Below are the code and all the weights of a small trained network. Each question names an input and a class and asks about switching units off, where a switched-off unit gives its printed mean instead of its output.

import numpy as np


def w(rows, s, z=0):
    codes = np.array(rows[::2]) - 128.0
    scale = np.full(codes.shape[1], s)
    scale[-1] = z or s
    return codes * scale


def f(y):
    return np.maximum(y, 0)


def log_softmax(a):
    a = a - a.max(-1, keepdims=True)
    return a - np.log(np.exp(a).sum(-1, keepdims=True))


def net(x, mask):
    res = np.array(x, float).reshape(1, 6) / 4 @ E
    y = f(res @ A[0][:, :-1].T + A[0][:, -1])
    res = res + np.where(mask, y, B[0][:, -1]) @ B[0][:, :-1]
    return log_softmax(res[-1] @ U[:, :-1].T + U[:, -1])


A, B = {}, {}
E = w([
[152,150,109],'x0',
[4,150,84],'x1',
[151,2,231],'x2',
[98,103,153],'x3',
[102,99,139],'x4',
[33,176,58],'x5',
],0.0058)
A[0] = w([
[185,96,196,223],'N0',
[204,124,218,162],'N1',
[41,104,131,252],'N2',
[32,176,57,53],'N3',
[31,161,164,77],'N4',
[61,157,93,51],'N5',
[66,176,134,20],'N6',
[163,245,100,112],'N7',
[71,85,179,250],'N8',
[164,117,189,6],'N9',
[193,141,81,252],'N10',
[144,84,181,237],'N11',
[89,254,12,106],'N12',
[140,113,223,12],'N13',
],0.011,0.0035)
B[0] = w([
[136,118,35,212],'N0',
[131,75,45,207],'N1',
[80,187,254,208],'N2',
[218,64,173,212],'N3',
[140,106,181,174],'N4',
[190,48,180,174],'N5',
[103,56,177,157],'N6',
[85,154,152,195],'N7',
[62,194,68,199],'N8',
[208,111,142,153],'N9',
[56,184,64,190],'N10',
[40,115,2,200],'N11',
[213,143,209,254],'N12',
[212,105,103,162],'N13',
],0.0072,0.0089)
U = w([
[73,164,46,181],'0',
[94,160,137,252],'1',
[164,8,117,4],'2',
],0.013,0.0035)

Each question gives the input, the list of numbers given to net, and the class t.
The units are the neurons (one row each of A and B). Each row of codes is followed by its name. A weight is (code - 128) times the scale printed after its matrix; where a second scale follows, it is the last column's (A, B and U).
mask holds one flag per neuron, in row order. A switched-off neuron (its flag False) gives its mean, the last column of its row in B, instead of its output. The means were averaged over made-up inputs and are rounded, as every weight is.
A unit's drop is (log p(t) with every unit on - log p(t) with that unit switched off) / (log p(t) with every unit on - log p(t) with every unit switched off).
The circuit of an input: a set's keep is (log p(t) with only the set's units on - log p(t) with every unit switched off) / (log p(t) with every unit on - log p(t) with every unit switched off). Starting from the 12 units with the biggest drops (on a tie, the unit counted first), units are removed one at a time, each time the one whose removal leaves the highest keep (on an exact tie, the one counted first), for as long as the keep stays at least 0.8.
units of the circuit, in order: the units of the circuit, biggest drop first
top k neurons: the k neurons with the biggest drops, biggest first
drop when u is switched off: that unit's drop, to one decimal
input [-4,8,-7,-2,-5,7], class 2: units of the circuit, in order => (N3)
input [-3,-4,-4,1,-5,6], class 1: units of the circuit, in order => (N12 N11)
input [8,-5,4,3,-2,1], class 0: units of the circuit, in order => (N3 N12 N11)
input [6,3,-8,-7,0,3], class 2: units of the circuit, in order => (N3 N5)
input [2,3,-1,-4,-6,5], class 2: units of the circuit, in order => (N3 N5)
input [-5,7,1,1,-6,-7], class 0: units of the circuit, in order => (N12 N3)
input [3,6,5,6,-7,-2], class 0: units of the circuit, in order => (N12 N8)
input [-6,-4,8,6,6,3], class 0: top 2 neurons => (N8 N11)
input [-2,0,-7,3,-4,6], class 1: top 3 neurons => (N7 N1 N2)
input [-5,-1,-6,-6,-4,7], class 1: top 3 neurons => (N7 N1 N10)
input [-8,8,0,-7,-7,6], class 2: drop when N3 is switched off => 0.4
input [2,4,-6,1,-5,-3], class 1: drop when N4 is switched off => 0.0
input [0,3,-8,-2,8,2], class 2: drop when N3 is switched off => 0.4
input [0,6,-2,-6,1,8], class 2: units of the circuit, in order => (N3)
